(in the rows, 128 means zero)
Facts:
babra Θ:743 Ω:dradror
baflek Θ:586 Ω:plezor
bapluklel Θ:573
bidus Θ:586
biklo Θ:948 Ω:trekima
braskas Θ:609 Ω:tubre, lidrun
brazos Θ:743 Ω:braskas
brogroflos Θ:12
broskom Θ:948
dedres Θ:12 Ω:dradror, tobom
denun Θ:743
dibom Θ:609 Ω:stegestal, studar
dradror Θ:948 Ω:femen
draplo Θ:609 Ω:skegu
dratuklen Θ:948
drefel Θ:743
fedu Θ:573
fedul Θ:12 Ω:skivor
fegrar Θ:743 Ω:sezer, plupam
femen Θ:948
femitrir Θ:609 Ω:raner
fenostur Θ:743 Ω:nisa
festom Θ:743 Ω:dratuklen
flogrus Θ:586
flonol Θ:948 Ω:nasu
flozun Θ:948 Ω:babra
flugar Θ:948 Ω:lidrun
fluklun Θ:12 Ω:zaru
flutoske Θ:743 Ω:babra
fudras Θ:586
gamik Θ:743
gatoral Θ:948 Ω:plezor, posto
gazam Θ:586 Ω:raner, kifegam, stegestal
gevam Θ:586 Ω:ledru, kalon
graflan Θ:743 Ω:bidus
greskun Θ:12 Ω:kalon
gruflak Θ:609 Ω:zurul, braskas
gruskuzum Θ:609
kager Θ:586 Ω:dradror
kalon Θ:586
kebrisur Θ:948 Ω:plizol
kifegam Θ:743 Ω:denun
klisum Θ:609 Ω:regrek, braskas
laklam Θ:573 Ω:skesko
ledru Θ:573 Ω:reri, treflibron, denun
lidrun Θ:948
listo Θ:586 Ω:dradror
mimum Θ:573
nasu Θ:743 Ω:reri, fedu, drefel
nedren Θ:743 Ω:dradror
negestek Θ:743
nisa Θ:573 Ω:fedu
nofom Θ:609 Ω:kalon
nuflek Θ:743 Ω:denun, pezo
pezo Θ:743 Ω:tirek, pletol
pipli Θ:948 Ω:skegu
piral Θ:586 Ω:braskas
pladrom Θ:586 Ω:pezo
plebris Θ:948
plefas Θ:586 Ω:skolukler
pletol Θ:948 Ω:lidrun, dradror
plezor Θ:609 Ω:listo, posto, suvim
plizol Θ:948 Ω:fegrar, trigom
plupam Θ:586 Ω:posto, nisa
posto Θ:586 Ω:nedren, stiskol
puzafe Θ:948 Ω:seso, baflek, femen
raner Θ:12 Ω:reri, regrek, trekima
regrek Θ:609 Ω:flutoske
reri Θ:586
retrobrum Θ:12 Ω:puzafe
rodagri Θ:948 Ω:skegu
sebro Θ:573 Ω:nofom, susun
seso Θ:948 Ω:brazos
sezer Θ:586 Ω:babra
sidal Θ:948 Ω:studar
sitre Θ:609 Ω:gamik, nofom
skefos Θ:573
skegu Θ:948 Ω:babra, kifegam, flutoske
skepu Θ:12 Ω:flogrus, regrek
skesko Θ:12 Ω:kifegam
skiplestal Θ:609 Ω:ledru, denun, zaru, nasu
skivor Θ:948 Ω:treflibron, zizuvi, babra, nasu, skiplestal
skolukler Θ:573 Ω:fedu
steflu Θ:743 Ω:zizuvi
stegestal Θ:609 Ω:sitre, skesko
stiklim Θ:743 Ω:gevam
stiskol Θ:948 Ω:tirek, mimum
studar Θ:948 Ω:ledru, drefel
stutedros Θ:573
susun Θ:743
suvim Θ:609 Ω:denun, dradror, skiplestal
tirek Θ:743
tobom Θ:12
treflibron Θ:586 Ω:mimum
trekima Θ:743
trenil Θ:586 Ω:steflu
trigom Θ:586 Ω:pezo, dratuklen, fedul
troku Θ:609 Ω:draplo
tubre Θ:743
tuvul Θ:609
vaskor Θ:12 Ω:fedu, suvim
vave Θ:948 Ω:flogrus, gamik, gruskuzum
zaru Θ:573 Ω:tubre, ledru
zemil Θ:948 Ω:broskom, bapluklel, stutedros
zizuvi Θ:609 Ω:gamik, femen
zufla Θ:948 Ω:nofom
zurul Θ:948 Ω:bapluklel

Known rows:
fluklun: [118 116 176 148 110 129 126 137 107 175 136 133 133 145  94 102 168 134
 139  89 131 125 117 133 129 115 105 144  92 156 114 102 141 140 127 122
  99 119 108 173 109]
retrobrum: [ 98 153 153 114 123 142 119 138 110 169 118 128 115 137  95 105 167 142
 141  89 147 131 122 119 125 112 112 128  87 144 130  86 133 141 152 125
 119 122 119 174 113]
ledru: [112 109 159 153 118 138 118 137  99 196 126 179 119 135  92 107 166 135
 153 130 120 120 122 130 166 113 108 148 103 143 100 128 136 158 117 141
 110 130 105 155  87]
zaru: [103 101 150 155 115 125 107 145  97 206 129 181 114 136  98 104 164 128
 156 116 122 119 120 126 171 115 109 127 100 144 107 119 132 141 113 139
 108 129 105 157  83]
fedu: [103 103 159 125 132 129 122 161 105 210 124 133 115 133  88 102 186 131
 135 129 119 136 122 119 201 109 124 204 113 134 115  91 136 159 113 125
 166 184 119 165  88]
treflibron: [130  99 180 124 126 127 112 140  96 164 120 185 136 147  95 143 180 133
 142 110 116 111 124 137 143 120 115 154  87 140 116 125 145 141 118 122
 143 130 150 169  89]
pladrom: [130 110 179 114 128 126 119 140  98 167 117 199 142 148 100 151 169 147
 141  95 124 114 122 158 130 114 112 132  91 174 116 124 135 137 158 118
 144 120 182 151  81]
trigom: [129 103 184 112 130 130 119 140 101 165 124 193 152 145 107 151 165 153
 133 102 114 109 124 166 126 110 121 147 103 180 113 124 132 137 164 114
 147 123 189 150  83]
gruskuzum: [117 106 154 122 126 153 118 184 107 171 119 127 121 134 150 123 162 152
 139 105 125 146 119 128 133 126 115 130  87 136 110  83 203 149 113 134
 113 124 143 178  87]
stegestal: [154 110 157 152 121 163 114 172  98 161 130 119 139 135 149 124 162 144
 140 107 113 156 119 148 129 116 112 136  89 135 100  99 199 145 111 137
 106 121 114 168  90]
suvim: [118 108 166 124 163 140 123 159 102 168 126 123 128 130 132 140 163 139
 147  98 121 156 124 133 141 113 110 142  91 135 114  95 142 140 112 122
 115 122 122 163  94]
kifegam: [140 111 150 142 110 156 123 144 108 166 142 145 116 136  94 114 166 147
 137 113 110 152 136 122 127 146 121 159  95 220 120  96 162 134 114 118
 112 148 140 158  83]
babra: [115 100 154 122 122 160 119 148 105 167 124 146 112 129  92 116 173 156
 141 107 123 169 132 127 129 159 113 166  93 211 129  78 147 142 109 123
 123 153 175 143  84]
rodagri: [137 105 152 112 111 169 118 145 108 164 131 152 178 127  97 111 162 178
 147  93 119 202 125 124 168 109 129 138  94 190 160  89 140 134 115 127
 129 114 118 161  84]
skegu: [139 103 148 120 112 174 121 147 101 164 137 159 171 130  89 103 162 173
 149  94 119 204 127 125 161 117 126 139  96 172 169  81 144 140 113 123
 130 120 133 163  81]
skivor: [134 103 156 120 146 152 119 129 100 160 134 165 181 136  97 114 161 148
 147  97 116 143 124 128 143 114 127 139  88 163 160  99 135 134 114 119
 125 120 105 161  85]
seso: [100 104 147 116 133 125 116 139 107 160 117 168 133 130  88 106 165 160
 146  92 115 124 125 125 148 110 116 127  88 143 176  80 138 131 118 126
 129 125 113 179  81]
stiskol: [113 102 155 120 164 133 113 131  89 170 123 163 163 131  97 108 161 163
 136 107 117 125 118 121 137 112 126 132  94 144 173  82 133 135 131 117
 137 117 106 161  81]
biklo: [146 102 144 116 115 143 120 138 113 164 131 148 165 145  96  98 162 156
 144  99 114 159 126 129 187 109 132 133  92 173 156  88 145 142 114 128
 125 117 106 164  81]

Rows:
No name comes twice in this set of rows, the named rows included.
[110 117 158 114 156 158 113 159  99 163 120 121 120 128 148 130 165 147
 140  94 122 148 116 122 129 112 111 128  84 133 112  88 181 143 112 124
 112 123 138 168  87]	zizuvi
[119 114 164 120 130 125 127 146  99 163 122 143 127 185 105 140 170 133
 138  94 128 118 119 127 206 113 147 166  90 153 109 138 137 132 125 126
 189 134 127 161 100]	plefas
[111 107 167 139 128 136 115 136  98 174 129 156 109 128  94 104 204 133
 138 147 113 116 132 115 128 139 118 161  90 182 125  84 147 146 113 120
 110 167 140 163  86]	denun
[101 110 163 119 135 131 115 148  95 209 120 161 115 133  98 107 169 128
 140 128 114 119 118 128 146 114 121 160 106 135 110  98 139 159 109 134
 130 136 136 159  88]	mimum
[117 105 152 151 111 119 110 140 103 184 125 173 114 128  97 107 176 140
 141 132 117 115 145 121 126 121 115 129  89 186 123  85 152 134 117 127
 103 154 119 154  96]	tubre
[121 103 165 114 124 133 117 149 100 166 122 162 131 143  95 158 164 143
 137  89 124 132 118 137 154 122 126 168  95 166 118 112 140 135 140 121
 169 117 207 157  88]	sezer
[173 113 161 128 108 143 119 141 106 168 131 175 151 186  95 159 164 140
 136  81 119 145 119 147 175 118 126 140  92 192 102 166 153 138 109 122
 133 121 132 153 103]	gazam
[104 148 180 124 131 135 138 136 103 170 131 127 124 158  92 104 161 135
 138  86 136 151 122 124 150 120 119 198  88 153 121 108 131 133 135 125
 126 120 110 171 111]	vaskor
[106 101 148 136 114 125 111 140 113 169 120 165 112 132  97 109 165 155
 135 100 124 120 147 125 126 118 115 132  87 190 127  79 147 135 119 128
 104 150 118 150 111]	brazos
[157 110 152 160 126 142 114 164 100 164 131 126 146 139 158 126 161 138
 139 104 116 144 126 155 138 114 114 135  87 141 102 127 172 140 114 122
 107 122 104 161  98]	dibom
[128 105 151 117 115 152 118 154 104 162 130 146 113 132  98 101 164 162
 137  90 120 181 142 121 124 158 112 142  87 225 122  87 156 131 110 125
 112 144 170 155  88]	flutoske

Now the same elements, written a new way:
Known rows:
nofom: [157 123 140 116 135 116 159 155 105 126 118 136 116  85 127 110 100 115
 134 145 110 138 107 141 142 122 146 129 121 125]
zufla: [151 146 158  75 135 137 159 132  98 124 140 113 129  92 130 113 110 101
 124 120 126 131 111 134 151 116 135 119 134 125]
kalon: [132 138 134 110 120 114 135 125 106 126 113 141 111  97 139 118 112 140
 134 147 126 142  89 165 142  98 129 142 147 124]
susun: [148 132 119  94 119 106 158 163  67 143 123 116 117  94 132 102 115 129
 138 140 115 146  66 153 146 112 121 127 154  94]
skesko: [115 112 151 137 150 140 116 132 130 154 111 127 130 119 143 135 129 124
 123 112 114 140 112 125 133 134 120 135 127 123]
skiplestal: [141 115 124 144 134 113 140 137 138 121 119 144 120 113 124 133 121 120
 132 138 119 126 137 123 131 140 142 130 113 136]
zaru: [123 137 127 135 104 125 143 114 126 150 132 127 119 136 127 131 122 143
 111 121 129 124 135 148 129 150 131 133 119 127]
flozun: [132 139 145 106 138 144 128 115 140 127 134 118 141 129 123 143 139 106
 128 118 134 114 146 112 132 122 127 126 129 137]
skepu: [103 120 159 140 156 153 111 134 141 148 121 122 129 115 129 122 130 119
 124 108 117 139 124 125 125 132 123 133 121 119]
tobom: [ 88 111 109 153 119 114 114 141 138 131 116 129 121 107 165 132 138 132
 132 107 133 137 125 126 119 148 121 140 144 133]
vaskor: [114 119 150 146 145 125 118 120 119 123 138 137 137 127 146 141 127 123
 115  97 121 149 127 120 130 147 129 129 125 135]
raner: [116 112 148 145 150 134 112 122 136 155 108 124 121 117 144 132 132 126
 122 108 119 134 117 126 127 130 126 135 125 124]
tirek: [126 119  86 137 117 103 127 141 115 136 124 126 131 145 127 138 142 134
 139 130 126 128 117 121 123 134 114 133 155 116]
drefel: [128 120 111 137 126 101 131 128 102 143 112 130 122 140 126 128 144 135
 136 130 124 127 106 123 125 126 116 122 140 111]
pletol: [124 140 117 114 120 130 133 126 137 121 126 121 133 119 141 137 140 118
 131 118 145 114 145 121 124 132 127 123 139 136]
nedren: [119 128 106 140 123 111 125 138 113 127 134 126 135 147 119 127 143 127
 137 127 121 134 125 116 124 139 117 123 139 115]
puzafe: [106 145 126 117 120 129 138 129 138 112 132 115 127 116 139 126 142 113
 137 117 151 112 146 115 119 122 125 119 133 135]
trigom: [139 132 110 129 117 137 107 118 148 118 137 146 138 123 128 147 128 141
 136 142 122 142 132 142 139 121 125 157 159 136]
draplo: [159 113 134 138 153 140 125 130 159 150 102 135 130 126 100 148 125 122
 131 144 107 115 134 119 131 130 140 138 107 124]

Rows:
No name comes twice in this set of rows, the named rows included.
[131 133 139 113 141 123 147 139  91 129 152 123 139 136 106 111 121 114
 128 127 110 152 104 124 144 127 122 120 132 112]	stiklim
[ 82 157 144 132 126 148 130 131 146 110 144 137 130 116 107 106 124 123
 135 138 122 142 141 140 126 110 124 138 128 126]	trenil
[117 116 131 143 134 134 114 132 131 137 124 128 131 113 150 133 124 126
 128 105 125 139 117 127 126 138 123 135 132 129]	brogroflos
[124 143 141 116 122 125 127 115 116 119 132 142 120 114 128 119 113 135
 131 146 122 146 109 156 140  97 129 143 139 129]	gevam
[169 115  87 113 120 150 114 151 135 128 169 124 170 150 103 154 133 122
 138 132 102 141 137 125 147 153 119 148 180 116]	festom
[113 152 147 103 142 143 142 125 136 137 116 113 121 111 122 124 136 105
 132 120 134 109 134 119 128 109 128 117 118 122]	vave
[ 83 132 140 150 135 144 123 146 139 116 147 127 136 111 138 114 127 114
 126  97 125 148 141 123 119 150 126 129 127 127]	retrobrum
[125 130 120 131 132 129 129 136 116 127 153 125 149 154 103 130 137 119
 130 124 116 139 131 115 133 135 117 121 140 112]	nuflek
[143 118 133 140 142 117 141 136 131 133 106 142 122 112 115 127 114 119
 134 137 111 122 122 125 134 132 139 127 109 125]	stegestal
[122 141 129 126 117 143 115 116 146 105 158 146 146 132 115 133 125 133
 129 135 118 145 142 138 139 122 127 152 151 138]	pladrom
[134 137 166 106 161 141 126  98 137 156 103 121 130 139 116 145 140 108
 117 120 128 106 132 109 124 105 129 115 104 129]	biklo
[140 124 149 143 151 133 132 125 140 141 111 142 120 125 105 131 118 117
 122 135 113 121 140 119 131 132 141 126  95 126]	femitrir
[103 140 122 136 129 123 122 121 144 144  94 139 103 116 130 120 130 144
 137 152 129 122 109 148 121  96 119 142 137 118]	flogrus
[136 120 129 144 138 124 133 135 145 137 107 140 114 116 111 124 120 123
 134 143 119 120 134 125 122 127 140 125 107 125]	regrek

Now the same elements, written a new way:
Known rows:
studar: [136 149  97 145 116 147 149 118 123 108 126 136 125 151 105 117 149 135
 139 104 129 140  93 110 127 127 144 126 139]
sidal: [132 134 119 130 121 127 138 116 132 121 133 130 128 138 116 142 138 128
 124 123 131 141 113 122 127 117 132 131 124]
brogroflos: [126 136 132 131 131 119 122 131 115 140 127 122 110 122 124 121 124 117
 133 125 130 145 135 121 118 152 108 127 109]
stiklim: [130 132 114 119 127 152 149 143 131 117 130 128 128 120 112 133 132 129
 135 132 118 103 130 121 119 122 137 129 124]
raner: [124 121 115 146 132 129 131 125 108 130 124 120 116 135 116 126 124 118
 128 125 141 144 137 119 122 146 127 128 133]
regrek: [124 103 106 148 136 124 144 116 127 135 129 120 127 126 132 125 102 112
 131 133 138 118 137 139 134  96 154 121 168]
flutoske: [128  51 111 119 143 152 148 149 109 137 173 107 104 129 101 105  84 106
 107 175 133 148 124 148 111  59 177 112 182]
klisum: [124 132 100 165 120 128 144 121 155 108 126 122 138 129 149 111 116 121
 135 131 145 100 157 130 133 103 112 133 154]
trekima: [125 127 126 110 120 130 101 140 137 135 125 119 120 122 124 130 127 112
 147 134 113 112 131 142 106 159 113 122 113]
kebrisur: [130 121 134 133 122 117 128 108 138 129 130 128 131 133 122 165 134 130
 125 127 138 129 125 125 131 113 127 134 127]
plizol: [129 119 132 129 122 109 132 104 132 128 129 135 137 137 125 184 133 132
 115 128 135 125 131 123 133 118 137 133 124]
kalon: [129 197 119 115 152 153 147 125 136 136 133 114 135  84 124 146 138 124
 162 127 118 140 110 123 125 104 134 120 103]
greskun: [129 175 114 132 139 150 179 118 124 132 125 120 115  99 109 135 127 124
 140 121 127 142 137 108 125 109 132 135 107]
steflu: [129 122 125 111 130 143 155 152 137 122 132 128 122 119 113 144 127 125
 133 135 113 117 133 128 123 123 137 130 120]
plefas: [125 129 124 124 145 133 120 150 140 120 117 130 136 122 131 146 136 130
 126 127 134 142 120 131 142 147 134 118 131]
kifegam: [128  84 123 127 117 153  95  84  54 127 137 160 155 162  96 119 124 137
 121  98 104  85 118 121 109 151 150 138 135]
skesko: [123 100 135 145 134 133 124  76  58 141 128 150 137 136  93 158 114 132
 110 111 131 102 146 113 126 137 133 137 118]
zemil: [129 133 135 124 121 109 112 111 143 129 134 128 115 131 124 159 132 123
 127 132 136 131 122 132 120 126 125 130 124]
vaskor: [128 117 130 133 133 132 139 171 130 127 102 125 107 142 126 133 135 128
 109 115 140 169 138 114 151 180 137 120 127]

Rows:
No name comes twice in this set of rows, the named rows included.
[123  97 141 116 118 123  93 119 105 131 132 143 141 136 125 141 128 134
 122 123 112  86 147 128 113 143 104 134 116]	pezo
[127 149 116 121 137 129  86 135 125 128 126 123 132 129 135 108 140 121
 154 118 133 156 103 136 119 159 124 113 132]	reri
[123  85 121 142 141 118 127  99 106 157 141 134 129 124 116 160  93 118
 117 120 129  99 141 140 133 105 151 130 156]	draplo
[132 162  84 156 119 163 158  94 111 100 107 147 131 157 112  50 149 136
 151 119 128 127 118 125 124 141 125 133 142]	zaru
[126 133 129 127 138 134 100 121 107 122 132 131 144 132 123 122 135 132
 135 119 127 137 111 130 127 147 134 122 130]	treflibron
[135  54 170  97 132 143 155 189 118 134 197 115 107 125 153   9  85 137
  87 173 118 163 116 136 111  50 147 123 165]	babra
[134 160 126 121 130 130 168 106 146 126 137 122 123 108 108 183 134 133
 132 126 128 122 121 118 131  85 140 134 112]	zufla
[135 115 111 131 126 137 147 131 122 121 143 123 107 144 112 104 126 126
 127 124 134 165  93 130 131 105 171 117 158]	skivor
[131 154 154 108 118 105 109 129 147 141 143 115 115 116 138 119 133 121
 138 128 131 141 110 133 114 116 119 131  98]	femen
[127  44 117 129 141 123 123  74  75 152 177 123 116 142  87 175  85 112
  93 152 141 136 109 146 120  62 190 113 177]	skegu
[131  98 125 124 132 128 141 126 120 135 165 114 109 133 122 125 106 120
 107 146 142 161 105 133 129  79 158 120 157]	flozun
[137 159  85 148 118 170 141  93  84 110  97 156 132 169 100  48 155 143
 160  97 114 134  99 126 126 162 148 129 146]	ledru
[141 127 216  97 107 107 124 172 137 128 188 118 121 126 183  19 117 158
  92 149 120 158 111 117 124  67 106 146 112]	dradror
[128 134 119 152 130 137 141 124 110 118 127 131 126 133 119 101 128 129
 134 116 138 138 137 107 128 138 126 135 130]	fluklun
[129 100 162 126 129 111 154 137 135 135 111 155 154 125 152 174 134 166
  90  93 117  87 166 113 177 144 135 147 124]	plezor

